Below are the code and all the weights of a small trained network. Each question names an input and a class and asks about switching units off, where a switched-off unit gives its printed mean instead of its output.

import numpy as np


def w(rows, s, z=0):
    codes = np.array(rows[::2]) - 128.0
    scale = np.full(codes.shape[1], s)
    scale[-1] = z or s
    return codes * scale


def norm(h):
    return h / np.sqrt((h * h).mean(-1, keepdims=True) + 1e-5)


def f(y):
    return np.maximum(y, 0)


def log_softmax(a):
    a = a - a.max(-1, keepdims=True)
    return a - np.log(np.exp(a).sum(-1, keepdims=True))


def net(x, mask):
    res = np.array(x, float).reshape(1, 4) / 4 @ E
    u = 0
    for l in range(3):
        y = f(norm(res) @ A[l][:, :-1].T + A[l][:, -1])
        res = res + np.where(mask[u : u + 4], y, B[l][:, -1]) @ B[l][:, :-1]
        u += 4
    return log_softmax(norm(res)[-1] @ U[:, :-1].T + U[:, -1])


A, B = {}, {}
E = w([
[124,178,100,91,108,83,75,198],'x0',
[143,107,117,135,128,138,115,140],'x1',
[194,117,158,113,255,67,106,90],'x2',
[21,77,118,63,89,150,105,182],'x3',
],0.0089)
A[0] = w([
[157,118,110,170,138,120,142,77,27],'L0N1',
[163,150,103,154,129,138,174,112,116],'L0N2',
[55,56,191,39,114,112,84,134,135],'L0N3',
[69,2,198,4,215,100,113,123,1],'L0N4',
],0.0063,0.0065)
B[0] = w([
[136,91,139,86,71,125,77,123,141],'L0N1',
[80,134,178,157,109,190,127,108,175],'L0N2',
[95,114,170,59,125,128,82,60,253],'L0N3',
[88,116,49,191,209,188,178,2,217],'L0N4',
],0.009,0.0049)
A[1] = w([
[137,254,50,149,66,76,94,166,102],'L1N1',
[185,220,51,206,166,75,169,218,171],'L1N2',
[233,127,183,43,242,18,44,101,179],'L1N3',
[231,90,63,63,169,15,209,125,3],'L1N4',
],0.0074,0.0046)
B[1] = w([
[152,87,57,149,197,141,143,98,185],'L1N1',
[2,170,54,151,211,113,122,174,190],'L1N2',
[152,79,196,63,38,110,120,133,254],'L1N3',
[160,236,53,110,112,169,125,221,153],'L1N4',
],0.012,0.009)
A[2] = w([
[200,135,196,255,106,232,238,78,79],'L2N1',
[7,97,136,8,80,101,69,139,59],'L2N2',
[148,38,212,89,63,144,165,46,165],'L2N3',
[196,87,139,163,225,104,129,63,2],'L2N4',
],0.0085,0.0053)
B[2] = w([
[120,221,168,128,71,58,51,249,196],'L2N1',
[170,134,214,116,102,65,98,184,230],'L2N2',
[170,31,82,78,144,174,172,28,247],'L2N3',
[122,93,75,150,189,197,222,90,149],'L2N4',
],0.011,0.012)
U = w([
[130,222,210,92,72,66,32,235,140],'0',
[143,33,197,28,67,197,138,55,4],'1',
[12,109,20,181,251,214,189,51,250],'2',
],0.011,0.0037)

Each question gives the input, the list of numbers given to net, and the class t.
The units are the neurons (one row each of A and B). Each row of codes is followed by its name. A weight is (code - 128) times the scale printed after its matrix; where a second scale follows, it is the last column's (A, B and U).
mask holds one flag per neuron, layer by layer. A switched-off neuron (its flag False) gives its mean, the last column of its row in B, instead of its output. The means were averaged over made-up inputs and are rounded, as every weight is.
A unit's drop is (log p(t) with every unit on - log p(t) with that unit switched off) / (log p(t) with every unit on - log p(t) with every unit switched off).
The circuit of an input: a set's keep is (log p(t) with only the set's units on - log p(t) with every unit switched off) / (log p(t) with every unit on - log p(t) with every unit switched off). Starting from all 12 units, units are removed one at a time, each time the one whose removal leaves the highest keep (on an exact tie, the one counted first), for as long as the keep stays at least 0.8.
units of the circuit, in order: the units of the circuit, biggest drop first
unit that matters most: the unit with the biggest drop
top k neurons: the k neurons with the biggest drops, biggest first
k most important neurons of layer l: the k neurons of layer l with the biggest drops, biggest first
drop when u is switched off: that unit's drop, to one decimal
input [8,0,-8,-1], class 2: units of the circuit, in order : [L1N1, L1N3]
input [-3,4,2,3], class 2: top 2 neurons : [L0N4, L1N3]
input [-8,8,-3,-6], class 0: unit that matters most : L2N1
input [0,5,0,-2], class 0: top 3 neurons : [L2N1, L0N3, L1N3]
input [-2,-2,6,8], class 2: top 2 neurons : [L0N4, L1N3]
input [-8,6,8,2], class 2: top 4 neurons : [L0N4, L2N4, L2N2, L0N3]
input [8,-7,1,1], class 1: top 2 neurons : [L1N3, L2N1]
input [-2,3,-5,0], class 0: top 2 neurons : [L1N3, L0N3]
input [1,2,-2,-2], class 2: top 4 neurons : [L0N3, L0N4, L1N3, L2N2]
input [2,-7,-8,7], class 0: top 3 neurons : [L2N2, L1N3, L2N3]
input [-7,0,-4,0], class 0: top 2 neurons : [L2N1, L1N3]
input [-4,-8,-6,-3], class 0: top 2 neurons : [L2N1, L1N3]
input [-4,3,-6,-3], class 0: top 2 neurons : [L2N1, L1N3]
input [-5,1,-1,-8], class 0: units of the circuit, in order : [L2N1]
input [-5,6,7,2], class 2: top 2 neurons : [L0N4, L2N4]
input [-1,-8,3,7], class 2: top 3 neurons : [L0N4, L1N3, L2N1]
input [6,4,5,8], class 1: 2 most important neurons of layer 0 : [L0N3, L0N4]
input [7,4,8,5], class 1: 2 most important neurons of layer 1 : [L1N3, L1N2]
input [-1,-2,-3,-7], class 0: drop when L0N2 is switched off : 1.4
input [-7,-7,-3,-4], class 0: unit that matters most : L2N1
input [-5,-4,-2,-5], class 0: drop when L1N3 is switched off : 0.4
input [-3,4,1,5], class 2: drop when L0N4 is switched off : 1.2
input [2,4,-7,-3], class 2: drop when L0N3 is switched off : 0.6
